Below are the code and all the weights of a small trained network. Each question names an input and a class and asks about switching units off, where a switched-off unit gives its printed mean instead of its output.

import numpy as np


def w(rows, s, z=0):
    codes = np.array(rows[::2]) - 128.0
    scale = np.full(codes.shape[1], s)
    scale[-1] = z or s
    return codes * scale


def f(y):
    return np.maximum(y, 0)


def log_softmax(a):
    a = a - a.max(-1, keepdims=True)
    return a - np.log(np.exp(a).sum(-1, keepdims=True))


def net(x, mask):
    res = np.array(x, float).reshape(1, 7) / 4 @ E
    y = f(res @ A[0][:, :-1].T + A[0][:, -1])
    res = res + np.where(mask, y, B[0][:, -1]) @ B[0][:, :-1]
    return log_softmax(res[-1] @ U[:, :-1].T + U[:, -1])


A, B = {}, {}
E = w([
[116,124,202,69,102,123,127,160,211],'x0',
[117,95,140,56,107,254,127,66,83],'x1',
[52,144,44,142,225,142,107,225,171],'x2',
[140,106,54,49,197,133,71,78,144],'x3',
[18,86,133,122,101,209,198,110,209],'x4',
[55,195,238,96,214,162,165,201,54],'x5',
[193,46,157,30,170,167,71,166,58],'x6',
],0.0076)
A[0] = w([
[201,179,112,171,156,100,79,115,60,174],'neuron 0',
[139,171,22,118,184,54,90,159,127,125],'neuron 1',
[129,115,16,107,55,156,162,115,211,167],'neuron 2',
[133,133,190,91,131,97,202,216,71,175],'neuron 3',
[80,141,106,102,217,175,151,240,134,164],'neuron 4',
[92,186,241,116,101,152,164,170,37,197],'neuron 5',
[153,142,104,92,56,185,133,43,134,255],'neuron 6',
[98,168,182,156,178,128,156,185,209,198],'neuron 7',
[87,164,65,119,215,189,143,100,114,196],'neuron 8',
[149,117,17,150,98,114,32,118,192,173],'neuron 9',
[254,64,120,69,151,87,25,19,142,191],'neuron 10',
[125,151,28,148,178,88,110,129,132,166],'neuron 11',
[124,106,73,181,91,159,142,125,192,159],'neuron 12',
[83,129,72,183,80,127,172,67,183,129],'neuron 13',
[103,134,129,188,105,67,176,95,129,128],'neuron 14',
[166,101,217,62,63,148,106,114,112,169],'neuron 15',
[106,177,180,147,151,182,182,90,70,218],'neuron 16',
[118,130,62,148,205,118,77,160,123,216],'neuron 17',
[108,67,168,27,95,121,99,172,165,183],'neuron 18',
[195,50,250,134,184,159,71,159,30,177],'neuron 19',
[91,129,151,202,31,73,187,113,187,171],'neuron 20',
[145,135,219,116,57,136,98,166,169,165],'neuron 21',
[146,221,206,156,80,89,161,132,157,132],'neuron 22',
[58,151,105,181,109,63,158,151,162,188],'neuron 23',
[192,144,62,127,133,41,77,144,130,157],'neuron 24',
],0.0085,0.0049)
B[0] = w([
[160,153,142,107,126,131,110,174,78,209],'neuron 0',
[146,119,157,93,148,75,86,185,111,211],'neuron 1',
[159,68,119,145,136,112,147,83,157,213],'neuron 2',
[112,126,188,220,91,145,70,135,121,209],'neuron 3',
[57,94,132,168,197,132,58,131,181,236],'neuron 4',
[102,162,146,201,80,208,89,141,95,245],'neuron 5',
[191,156,7,97,118,192,171,115,150,208],'neuron 6',
[1,119,145,120,125,138,137,177,180,222],'neuron 7',
[87,57,32,66,181,153,114,149,110,214],'neuron 8',
[163,96,105,119,106,35,114,77,119,223],'neuron 9',
[168,191,70,52,163,98,113,64,125,243],'neuron 10',
[131,73,106,93,128,46,120,170,100,206],'neuron 11',
[174,52,106,169,119,105,136,137,151,196],'neuron 12',
[170,57,98,230,122,115,154,147,136,213],'neuron 13',
[115,125,78,165,132,146,185,184,76,191],'neuron 14',
[149,212,125,134,119,190,101,77,168,203],'neuron 15',
[109,110,120,121,117,233,133,162,43,213],'neuron 16',
[87,92,133,98,174,36,58,150,82,216],'neuron 17',
[115,133,141,127,118,152,103,76,213,196],'neuron 18',
[181,159,143,140,129,174,46,97,106,238],'neuron 19',
[108,105,112,169,74,155,245,175,99,240],'neuron 20',
[103,205,190,114,50,154,131,119,182,189],'neuron 21',
[108,174,134,106,91,187,166,206,118,210],'neuron 22',
[115,90,135,136,140,86,169,172,125,225],'neuron 23',
[117,149,144,43,70,39,109,105,103,211],'neuron 24',
],0.0073,0.012)
U = w([
[67,179,214,142,75,151,123,118,229,46],'0',
[140,145,126,79,140,22,106,145,81,230],'1',
[170,217,111,78,129,120,130,58,179,150],'2',
[87,137,82,89,162,184,143,117,86,249],'3',
[153,177,194,198,108,153,60,114,93,81],'4',
[33,90,117,132,255,66,81,151,184,49],'5',
[203,86,85,185,76,98,190,106,158,173],'6',
[73,155,140,156,97,124,228,200,96,2],'7',
],0.0099,0.0009)

Each question gives the input, the list of numbers given to net, and the class t.
The units are the neurons (one row each of A and B). Each row of codes is followed by its name. A weight is (code - 128) times the scale printed after its matrix; where a second scale follows, it is the last column's (A, B and U).
mask holds one flag per neuron, in row order. A switched-off neuron (its flag False) gives its mean, the last column of its row in B, instead of its output. The means were averaged over made-up inputs and are rounded, as every weight is.
A unit's drop is (log p(t) with every unit on - log p(t) with that unit switched off) / (log p(t) with every unit on - log p(t) with every unit switched off).
The circuit of an input: a set's keep is (log p(t) with only the set's units on - log p(t) with every unit switched off) / (log p(t) with every unit on - log p(t) with every unit switched off). Starting from the 12 units with the biggest drops (on a tie, the unit counted first), units are removed one at a time, each time the one whose removal leaves the highest keep (on an exact tie, the one counted first), for as long as the keep stays at least 0.8.
circuit, biggest first: the units of the circuit, biggest drop first
unit that matters most: the unit with the biggest drop
k most important neurons: the k neurons with the biggest drops, biggest first
drop when u is switched off: that unit's drop, to one decimal
input [7,-4,7,-1,-7,-3,-3], class 1: circuit, biggest first : (neuron 24)
input [0,-4,-7,4,-8,2,4], class 2: circuit, biggest first : (neuron 10; neuron 15)
input [-2,-2,7,-8,-6,3,-2], class 5: 3 most important neurons : (neuron 4; neuron 17; neuron 20)
input [1,6,1,8,3,2,7], class 2: circuit, biggest first : (neuron 10; neuron 18; neuron 15)
input [6,4,-1,-4,-1,5,2], class 0: 2 most important neurons : (neuron 21; neuron 18)
input [2,-1,-3,1,-6,-4,-5], class 1: 2 most important neurons : (neuron 24; neuron 10)
input [1,0,4,3,1,-5,8], class 1: circuit, biggest first : (neuron 10; neuron 9)
input [-4,-7,-6,-2,7,-1,0], class 7: 2 most important neurons : (neuron 20; neuron 9)
input [2,-3,3,4,6,-7,6], class 6: 3 most important neurons : (neuron 2; neuron 7; neuron 4)
input [-1,-7,-6,-3,5,-3,-3], class 7: 3 most important neurons : (neuron 20; neuron 22; neuron 14)
input [7,1,7,-2,5,-3,-5], class 6: 2 most important neurons : (neuron 20; neuron 13)
input [5,-6,1,0,-1,-2,-2], class 7: 2 most important neurons : (neuron 20; neuron 10)
input [-3,-6,-8,-7,7,-3,1], class 7: 2 most important neurons : (neuron 20; neuron 22)
input [3,3,0,-2,-6,-7,0], class 2: unit that matters most : neuron 10
input [0,7,8,5,1,8,3], class 5: drop when neuron 4 is switched off : 0.1
input [-3,-1,7,8,-8,-8,2], class 1: drop when neuron 5 is switched off : 0.0
input [-7,6,8,-4,8,5,-3], class 5: drop when neuron 4 is switched off : 0.1
input [1,-4,-1,-2,-7,-6,-4], class 1: drop when neuron 24 is switched off : 0.3
